A new row, then what is left of it after taking away its nearest point in the smallest flat space through zero that holds the last named rows above it.
In the rows, 128 means zero.
Tob (3 x 19):
[[132 124 120 113  72  93 112 176 135 154 161 113 114 142 127 110 129 122
  135]
 [131 115 133  82 150 107 129 128 123 153 104 145 169 131  70 165  85 114
  124]
 [141 108 129 136  96  96 101 183 132 152 144  97 112 129 118 107 125 106
  132]]
New rows:
[128 110 111 129 153  90 130 101 150 157 104 149 131 133 137 162  92  95
 105] -> [126 118 106 143 133  95 130 105 153 149 121 143 112 135 164 144 111 103
 108]
[125 133 158 151 106 131 176 128 149  93 127 103  98 165 210 112 152 109
  98] -> [129 120 163 119 122 112 173 134 145 114 109 111 127 166 164 138 119  95
  95]
[132 143 135 163 128 163 147 103 129 116 131 142 105 139 188 103 152 114
 122] -> [138 129 137 130 126 135 139 124 128 144 124 144 127 144 145 121 122  98
 121]
pesav, 4 rows:
[[132  99 107 163  67 107  99  97 147 112 105 104 189 145 134 148 148 136
  125]
 [132 100 109 161  63 109  95 100 151 106 102  93 187 153 139 147 143 138
  125]
 [122 109 119 148  87 133 107 119 140 103 108  97 166 158 134 140 135 137
  118]
 [132 111 127 136  71 118  98 125 122 127  89 109 178 141 148 137 163 150
  129]]
New rows:
[158 140 132 145 145  97 137 110 152 144 145 144  87 115 129 157 113 113
 130] -> [142 132 140 142 127 127 129 130 132 134 121 135 110 137 132 159 134 129
 115]
[173 128 119 129  84 120 173 113 119 173 157 141 109  78 138  94 191 117
 123] -> [157 125 120 134  84 152 170 123 134 135 158 105 103 119 136  95 165 116
 106]
[159 125 113 133 143 122 155  97 198 132 137 116 102 127  90 145  66  74
 113] -> [153 124 134 110 118 142 143 130 152 152  95 126 129 127 107 141 118 104
 110]
fid:
[[119  82 159 107 117  94 159 143  92 102 115 146  82 133 134 159 133 111
  144]
 [111 122  80 113 130 169 126  92 150 135 144  93 139 159 138 160 175 135
  149]]
New rows:
[113 128  81 101 124 161 122  99 148 137 156  78 138 160 150 129 174 151
 190] -> [130 132 131 115 122 118 125 136 124 129 139 114 125 129 140  98 127 143
 170]
[ 88  65 147 114 121 114 159 151  89 117 140 132  99 161 133 185 145 126
 140] -> [104 115 134 142 132 132 128 150 117 141 147 128 142 143 123 140 121 141
 115]
kapig (3 x 19):
[[160 133 142 143 111 102  83 146 163 162 116  98 131 130 142  89 152 134
  122]
 [175 157 126 122 101 147 122 159 101 156 122 129 133 138 125 129  69 120
  102]
 [118 157 131 190 133 145  94  73 130 108 137 144 191 133 144 103 108 181
  115]]
New rows:
[150 136 129 101 139 164 163 131  94 105 153 166 136 107 109 193  84  98
 112] -> [154 128 144 125 138 131 120 126 142 120 146 139 143 104 126 153 137 114
 119]
[170 140 120 150 126 150 108 126 115 133 116 148 162 115 152 131  88 146
  96] -> [147 111 120 129 140 131 125 130 131 125 116 141 133 107 147 140 132 129
 117]
Fal (5 x 19):
[[112 142 148 107 202 129 107  80 107  80 177 134 139 145 117 100  99 144
  157]
 [144 111 121 108 158 158 161 170 108 126 125 136 127 133 126 130 156 110
  123]
 [122 129 135 117 142 139 108 112 137 109 167 160 133 151 127 103 106 158
  111]
 [109 150 166 111 148 116  72  50 123  99 181 155 126 161 120  78  82 172
  115]
 [ 54 123 127  95 191 100 117 134 112 105 168  78 136 112  69 134 134  89
  175]]
New rows:
[128  80 160 134 114 118  99 107 124  91  89 105 101 122 141 106 127 148
  97] -> [122  71 141 135 133 127 112 132 134  80  99 104 113 116 139 118 129 144
 111]
[169 132 114 134 170  95 136 147  94 164  84 116 128 142 123 129 122 108
 125] -> [147 130 106 136 160  91 116 145 122 157 114 131 136 148 116 123 103 129
 115]
tazu (5 x 19):
[[134 110 169 126 105 162 148 126 140  91 133 128  95  95 139 137 116 117
  140]
 [150 127 151 114  85 202 164 153 152  92 149 132  59  79 133 150 140 133
  147]
 [126  93 178 126 109 191 151 107 117  85 162 130  84  84 133 144 111 105
  156]
 [202  99 143  93  79 163 133 167 163  90 130 122  66  80 166 157 150 133
  157]
 [103 141 150 100 103 213 164 128 114  93 187 123  53 102 114 152 154 127
  160]]
New rows:
[133 197 123 114 110 150 167 169 118 133 172 140  80 121 121 141 167 136
 140] -> [144 153 143 137 129 107 143 140 110 134 146 143 127 122 138 128 127 113
 134]
[104 189 120 132 139 127 109 106  74 154 105 137 111 151  93  74 145 144
 121] -> [148 151 141 129 121 133 104 112  89 133  96 138  98 120 119  83 133 134
 133]
[102 152  97  91 137 130 117 110  67  98 182 141 127 148 107 137 155 126
 176] -> [133 144 113 125 120 118 130 130 115  94 128 156 143 122 120 125 122 130
 148]
Famig, 3 rows:
[[136 113 146 147 122 101 125  84 119  61 138 146 114 106  96  99 123 142
  103]
 [129 111 134 143 126 119 109  69 125  45 131 122 117 122  95 104 139 120
  126]
 [120 114 120 133 130 147  99  77 137  57 123  95 119 144 104 115 151  99
  153]]
New rows:
[ 76 134  91 110 172  79 141  83 146 133 136 132 157  88 135 139 162 104
 116] -> [ 73 129 104 110 163 105 153 112 172 140 144 124 122  96 125 117 145 115
 113]
[131 102 140 142  93 115 115 122 151 119  82 106 108 128 159 125 153 100
 131] -> [135 105 144 143  92 104 123 131 146 132  85 119 111 119 163 126 146 111
 120]
[105 152 121  85 133 104 130 147 122 161 110 142 104 151 125 121 149 164
  68] -> [101 147 114  86 135 112 116 124 124 133 106 126 105 159 118 120 162 148
  82]
tar (2 x 19):
[[114 115 149 137 115 161 139 127 138  96 147 142 143 165 150 134 115 149
  136]
 [ 67  93 161 164 156 170 155  84 127  74 185 113 168 172 141 110  86 112
  143]]
New rows:
[161 121 132 104 117  97  90  78 119 192  97 130 135  73 144 128 110 156
 122] -> [141 107 149 116 117 122 101  68 124 165 119 134 151 101 158 127  95 163
 129]
[205 152 106 111 131  83  93 146 132 167 103 146 101  95 114  97 170 132
 130] -> [164 127 134 135 142 121 113 120 135 123 144 143 130 135 130  89 141 131
 142]
[126 175 119 146 115  84 111 140 108 132 140 107 158 106 119 114 125 137
 131] -> [122 170 128 149 107  98 115 142 113 119 146 115 163 122 129 118 121 148
 134]
zumu:
[[135 149 137 131 141 137 170 169 148 150 108 135 145 110 119 146 148 118
  146]
 [126 137 138 117 146 133 166 157 150 157 107 131 143 115 124 142 146 126
  143]]
New rows:
[135 125 114 151 128 131  87 119 107  99 153 126 122 161 115  95 107 111
 103] -> [127 127 125 131 149 134 123 141 130 133 131 127 136 151 114 107 124 114
 116]
[ 91 135 116 177 139 125 167 130 192 135 130 156 122  73 145 170 132  92
 121] -> [ 83 117 111 169 133 118 139  99 180 124 142 150 111  86 153 157 119 102
 109]
[169 123 142 188 129 158 172 134 119  77  97  96 121 103 123 131 107 130
 119] -> [149  98 146 156 142 150 168 112 126  96  92  88 119 112 133 124 105 147
 114]
gino (4 x 19):
[[138 132 164 141 159 106 100 139 123 176 120 164 151 129 142  96 170 165
  144]
 [131 121 126 192 131  89  81 126 157 193 121 111 140 128 169 122 178 135
  190]
 [141 120 147 114 191 114 133 138 121 156 145 154 147 112 137  77 170 151
  114]
 [129 142 167 160 136 129 107 128 108 169 111 154 143 139 126 109 151 190
  142]]
New rows:
[159 128  82 101 103 175 177 112 140  88 137 145 149  95 109 128  81 126
 153] -> [164 129  99 121 114 154 150 117 146 125 129 159 162  97 125 115 110 142
 177]
[109  98 105 108  80 108 106 135 138  98 143  75 125 146 116 152 104  86
 122] -> [114 103 135 116 114 110 105 137 118 127 143 100 140 145 112 117 130 136
 115]
[154 119  90 111 128 140 167 123 137  94 136 119 171 127 154 146 138 139
 135] -> [154 126 106 118 121 137 152 126 133 106 124 134 176 135 154 148 141 154
 144]
fini (4 x 19):
[[154 114 119 130  87 131 153 151 145 132 148 113 131 144 157 118 130 140
  137]
 [158 138 114 112 115 108 137 183 129 124  55 121  87 148  98  78 106 138
  148]
 [170 121  99 121  94 102 131 204 114 125  84  86  71 147  89  73 129 125
  158]
 [159 127 111 119  85 128 156 153 147 129 147 102 129 147 142 115 130 136
  147]]
New rows:
[115 152 146  87 102 175 155 101 110 117 122 140 138 129 150 155 104 110
 128] -> [119 131 142 102  98 166 140 125  89 119 116 128 113 125 140 142 115 103
 127]
[153 118 180 168 116  90 107 175  98 141 122 119 105  96 133  81 155 109
 126] -> [147 159 181 139 124 102 128 135 128 136 135 129 143 101 135 102 141 114
 133]
[123 148 113  94 131  58 128 145  98 139 100 170 121  87  97  80 144 143
 161] -> [120 133 119 105 117  71 137 129 108 144 144 172 145  85 133 100 154 147
 152]
Lal, 3 rows:
[[ 93 106 129 137 137 132 110 126 126 149 108 122  93 113 135 109 118 101
  110]
 [100 104 103 181 144 166 135  73 102 146 135 147 110 107 175 105 107  94
  113]
 [ 89  85 125 134 167 119 126 126 132 157 103 115  88 130 129  99 107 110
  111]]
New rows:
[109  75 126 128 136  91 110 152 122 173 116  84 144 169  65 105 103 115
 147] -> [125 105 118 150 100 122 106 127 104 157 140 106 166 149  90 120 114 107
 151]
[142  84 122 171 107 166 137  91 149 140  94 152 120  68 135 123 119  86
 108] -> [165  91 132 140 114 138 149 119 166 129  94 140 138  93 106 135 126 117
 122]
Toma:
[[114 123 114 134 151 179 172 216 129  47  79 103 116 130 140 109 123 170
  130]
 [121 134 121 129 144 159 172 181 121  80  96 116 122 124 131 117 120 146
  136]
 [125 159 123 124 148 159 205 163 103  81  86 115 131 114 114 120 115 126
  146]]
New rows:
[131 135 136 102 176 144 154 197 115  76  93 115 106  99 157 159 115 127
 127] -> [138 132 141 102 161 117 109 137 121 117 118 119 116 104 149 170 127 109
 115]
[130 129  78 107 147 131 158 146 119  96 110 113 143 162 112 114 105 128
  89] -> [134 120  84 105 138 111 140 134 124 129 136 131 139 162 119 119 102 120
  91]
[146 151 122 100 118 119 111  86 124 103  93 115 173 125 102 116 152 113
 123] -> [144 130 127  98 117 115 116 136 132 115 116 143 152 122 129 111 135 125
 136]
mef:
[[120 159 156  98 145  85 182 145 101 130 101 143 158 166 132 113 137 114
  165]
 [116 158 160  89 155  76 189 148 103 126 101 142 164 167 131 104 149 118
  163]]
New rows:
[149  82 147 165 148 195  71 122 178 144 149 119 116 116 125 138  98 100
 110] -> [140 104 170 136 168 157 116 137 160 142 129 129 142 145 127 120 114  93
 136]
[149 137 134 107 125 157 135 107  89 130 149 140  99 132 140 145 133  85
 123] -> [144 130 135  98 137 151 137 109  96 124 153 136 103 127 138 134 149  93
 114]
[132 125 142  93 116  88 163 105 157 144 134  58 165  95 156 138 118 152
  92] -> [138 133 140 105 100  97 160 102 148 152 129  63 159 100 159 152  97 142
 103]
reb, 4 rows:
[[157 134 139  87  84 117 144 103 150  85 143 166  94 146  54 125 162  93
  167]
 [155 112 100  90 120 134 162  73 119  80 130  84  77 108 101 126 131 167
  125]
 [154 122 120  83  98 116 154  83 147  86 135 140  72 132  74 130 137 130
  147]
 [145 101 130 108 107 112 125 105 149 119 120 149  86 140 112 129 102 134
  130]]
New rows:
[122 163 155 162  94 117  72 165 152 152 148 166 201 117 107 139 133 111
 130] -> [135 145 127 138  98 119  97 121 146 126 144 126 157  98 104 141 117 157
 115]
[114 113 153 142 141 112 130 154 141 145 106  73 122  80 169 112 141 110
 164] -> [119 114 154 128 129 102 136 143 155 137 108  91 102  87 150 115 141 104
 173]
[ 80 116 119 101  85 121 111 103 129 132 131 150 132 158 119 141  82 152
 125] -> [ 82 128 118 108  91 137 114 112 109 123 138 128 158 149 117 134 109 146
 129]
Tuko (5 x 19):
[[112 129 125 119 145 139 122 118 152 121 119 144 121 101 145  81 135  92
  123]
 [103 156 110 126 104 144 199 176 104 180  90 120  74 141 111 113  87 154
   76]
 [140 123 135 123 112 147 176 160 152 123 153 174 106  87 127 115 113 179
  139]
 [171 102 155 149 127 115 124 128 193 138 169 137 125 120 154  41 130 109
  144]
 [113 107 112 114 123 113  78 147 162 111 118 174 120 151 149 160 145 112
  172]]
New rows:
[122 156 150 135 144 144  84 138  87 135 149  65 124 113 107 127 158 102
 124] -> [121 147 146 129 130 147  95 169 114 136 153 104 101 108 115 126 151 121
 140]
[158 133 138 131 117 126 123 149 145  90 119 144 148 122 132 185 153 156
 167] -> [148 147 136 136 125 131 138 143 142 115 100 118 135 124 135 134 144 125
 131]
naba (3 x 19):
[[113 139 164 100 112 148 146 160 140 153 147  83 123 144 105 144 170 124
  104]
 [130 145 132 105 118 143 131 161 167 152 152 119 132 142 118 145 155 133
  109]
 [ 77 115 195 130  98 128 159 107  52 119 115  54 100 125 126 116 159 110
  131]]
New rows:
[115 142 127 154 113 102 146 110  80 103  97 133 106  86 192 131 123 160
 187] -> [141 146 133 125 142 125 150 152 121 129 106 123 122 103 141 153 132 158
 157]
[102 124 127 151 103 117 132 146  78  76 122 135  63  99 154 114 102 152
 168] -> [125 130 126 128 125 135 132 182 118  98 133 133  78 113 117 133 109 153
 144]
Ges (4 x 19):
[[139 142 111 142 124 119 108 108 100 114 110 144 139 108 174 157 127 121
  120]
 [121 102 132 138 111 152 126 136 136 145 118  63 140  85 159 129 146 112
  118]
 [115 157 131 113 105 144 123 123 154 127 118 132 137 112 192 128 120  98
  126]
 [120 119 138 121 113 143 122 129 123 132 104  96 138  85 177 129 137 101
  108]]
New rows:
[112 142 111 109 124 165 121 124 113 125 145 149  86 172 132 147  86 131
 142] -> [112 118 116 114 124 170 120 128  99 131 135 118  89 148 134 148  98 128
 130]
[154 115 126  99 164  90 124 128  95 120 102 145 142 104 114 126 134 137
  96] -> [146 131 115 110 145 110 128 131 146 134 126 126 148 116 128 125 131 136
 121]
sebiv, 3 rows:
[[139  98  81 155 110 111 154 118 181 141  81 125 117 120 121 123  97  90
   95]
 [153 109  93 159 110 102 152 112 146 142  82 134 124 101 113 129 104 102
   93]
 [137 103  96 154 110 116 144 125 184 134  91 117 109 134 125 124  85  86
  105]]
New rows:
[117 163 166 124 142 148 106 158  76 113 161 121 137 156 169 104 133 143
 164] -> [127 138 118 144 129 131 134 144 108 129 118 128 138 135 160 100 124 121
 131]
[148 105 141 151 103 112 121  96 180 124  98 163 163  98 100 114 101 123
 111] -> [130 117 162 130 115 130 106 106 169 116 128 160 167 115 110 113 119 141
 134]
lavi:
[[141 166 159  80 106 175 116 149 134 128 104 159 106 131 120 128 133 129
  153]
 [122 138 128  83 144 121 108 132 134 107 127 156 116 144 145 104 121 158
  137]
 [123 123 149  56 104 168 125 156 112 112  81 192  98 162 134 135 131 143
  121]]
New rows:
[197 134 100 134 139 181 121 145 138 116 149  92 138 114 140 108 114 142
 130] -> [188 110  95 128 136 178 128 148 126 111 137 105 136 128 145 115 114 145
 112]
[117 179 111 169 120 167 147 133 125 153 165  72 148 148 153 140 141 110
 136] -> [105 161 107 133 125 162 142 140 116 135 151 104 137 173 168 133 137 131
 123]
[175 138 174 152 111 137 142 104 119 172  77 132 101 147  97 155 175 109
  88] -> [167 144 158 138 146 100 121  92 132 153 102 132 104 151 117 122 164 139
  96]
